Below are the code and all the weights of a small trained network. Each question names an input and a class and asks about switching units off, where a switched-off unit gives its printed mean instead of its output.

import numpy as np


def w(rows, s, z=0):
    codes = np.array(rows[::2]) - 128.0
    scale = np.full(codes.shape[1], s)
    scale[-1] = z or s
    return codes * scale


def f(y):
    return np.maximum(y, 0)


def log_softmax(a):
    a = a - a.max(-1, keepdims=True)
    return a - np.log(np.exp(a).sum(-1, keepdims=True))


def net(x, mask):
    res = np.array(x, float).reshape(1, 7) / 4 @ E
    y = f(res @ A[0][:, :-1].T + A[0][:, -1])
    res = res + np.where(mask, y, B[0][:, -1]) @ B[0][:, :-1]
    return log_softmax(res[-1] @ U[:, :-1].T + U[:, -1])


A, B = {}, {}
E = w([
[128,137,130,130,127,133],'x0',
[129,125,128,129,125,131],'x1',
[179,101,189,232,184,91],'x2',
[35,114,78,142,255,224],'x3',
[130,123,126,125,131,120],'x4',
[123,120,130,125,127,125],'x5',
[167,156,227,52,180,201],'x6',
],0.0094)
A[0] = w([
[85,117,39,194,205,161,135],'neuron 0',
[148,141,133,131,87,179,102],'neuron 1',
[150,132,160,201,55,153,127],'neuron 2',
[158,135,169,114,142,132,168],'neuron 3',
[102,129,226,221,166,131,74],'neuron 4',
[137,107,135,171,126,92,129],'neuron 5',
[180,88,127,141,184,142,61],'neuron 6',
[120,194,80,82,119,96,138],'neuron 7',
[208,133,94,205,124,65,136],'neuron 8',
[192,145,182,57,32,84,99],'neuron 9',
[195,110,141,229,81,45,156],'neuron 10',
[178,148,232,129,134,150,1],'neuron 11',
[138,75,101,185,143,156,53],'neuron 12',
[163,97,145,191,97,103,141],'neuron 13',
[93,130,107,161,184,133,67],'neuron 14',
[159,130,165,189,203,113,90],'neuron 15',
[99,128,122,52,174,225,116],'neuron 16',
[99,151,1,73,22,163,138],'neuron 17',
[114,118,102,66,197,229,108],'neuron 18',
[110,107,75,179,211,137,2],'neuron 19',
[200,129,216,77,162,169,96],'neuron 20',
[92,132,32,154,115,90,187],'neuron 21',
[177,109,173,193,192,179,212],'neuron 22',
[177,144,216,86,167,126,175],'neuron 23',
],0.0088)
B[0] = w([
[211,65,103,129,133,232,217],'neuron 0',
[76,128,104,130,120,115,138],'neuron 1',
[112,141,143,75,125,121,175],'neuron 2',
[103,114,71,88,166,132,176],'neuron 3',
[193,83,68,212,115,149,172],'neuron 4',
[99,157,127,108,161,108,168],'neuron 5',
[70,114,60,98,162,159,141],'neuron 6',
[135,79,157,154,116,155,174],'neuron 7',
[67,167,156,65,168,73,212],'neuron 8',
[193,35,100,243,67,254,225],'neuron 9',
[104,239,107,47,139,29,253],'neuron 10',
[137,128,230,128,89,21,151],'neuron 11',
[109,145,183,128,116,110,142],'neuron 12',
[113,195,113,90,169,86,192],'neuron 13',
[214,77,159,192,60,114,154],'neuron 14',
[151,48,110,213,95,164,172],'neuron 15',
[50,154,112,32,213,68,214],'neuron 16',
[187,65,139,225,80,148,237],'neuron 17',
[53,188,107,55,221,110,214],'neuron 18',
[207,119,194,179,28,71,155],'neuron 19',
[188,95,124,201,114,138,192],'neuron 20',
[204,91,163,203,45,140,223],'neuron 21',
[179,154,230,149,48,103,225],'neuron 22',
[128,19,39,191,184,229,210],'neuron 23',
],0.007,0.011)
U = w([
[163,86,231,182,58,83,239],'0',
[124,36,22,184,161,205,9],'1',
[16,253,139,16,202,21,157],'2',
],0.0072,0.0013)

Each question gives the input, the list of numbers given to net, and the class t.
The units are the neurons (one row each of A and B). Each row of codes is followed by its name. A weight is (code - 128) times the scale printed after its matrix; where a second scale follows, it is the last column's (A, B and U).
mask holds one flag per neuron, in row order. A switched-off neuron (its flag False) gives its mean, the last column of its row in B, instead of its output. The means were averaged over made-up inputs and are rounded, as every weight is.
A unit's drop is (log p(t) with every unit on - log p(t) with that unit switched off) / (log p(t) with every unit on - log p(t) with every unit switched off).
The circuit of an input: a set's keep is (log p(t) with only the set's units on - log p(t) with every unit switched off) / (log p(t) with every unit on - log p(t) with every unit switched off). Starting from the 12 units with the biggest drops (on a tie, the unit counted first), units are removed one at a time, each time the one whose removal leaves the highest keep (on an exact tie, the one counted first), for as long as the keep stays at least 0.8.
circuit, biggest first: the units of the circuit, biggest drop first
unit that matters most: the unit with the biggest drop
k most important neurons: the k neurons with the biggest drops, biggest first
drop when u is switched off: that unit's drop, to one decimal
input [4,6,2,-4,4,-1,-8], class 2: unit that matters most => neuron 10
input [-7,4,4,7,2,-2,-3], class 0: 2 most important neurons => [neuron 19; neuron 22]
input [4,-1,1,3,3,-2,-5], class 0: circuit, biggest first => [neuron 23; neuron 21]
input [-6,7,5,-5,-8,-6,0], class 2: circuit, biggest first => [neuron 10; neuron 17]
input [-3,1,-7,0,0,4,-2], class 0: 3 most important neurons => [neuron 23; neuron 0; neuron 9]
input [7,3,-6,1,3,7,5], class 2: 4 most important neurons => [neuron 16; neuron 18; neuron 9; neuron 0]
input [-3,-8,-1,0,-6,1,-5], class 0: 3 most important neurons => [neuron 23; neuron 21; neuron 9]
input [6,-8,1,-6,-8,-7,-4], class 2: 2 most important neurons => [neuron 10; neuron 8]
input [8,-7,0,-8,4,-8,8], class 1: 3 most important neurons => [neuron 23; neuron 9; neuron 3]
input [1,-8,6,0,7,1,-7], class 2: 2 most important neurons => [neuron 10; neuron 8]
input [0,3,1,8,-7,8,-1], class 0: 3 most important neurons => [neuron 19; neuron 23; neuron 22]
input [-4,5,-6,-5,3,-4,1], class 1: drop when neuron 22 is switched off => 0.5
input [1,-8,-3,-2,5,6,8], class 1: drop when neuron 23 is switched off => 0.2
input [-6,-1,2,8,-4,-3,-3], class 0: unit that matters most => neuron 19
input [-7,-5,8,-2,1,0,-4], class 2: drop when neuron 10 is switched off => 0.1
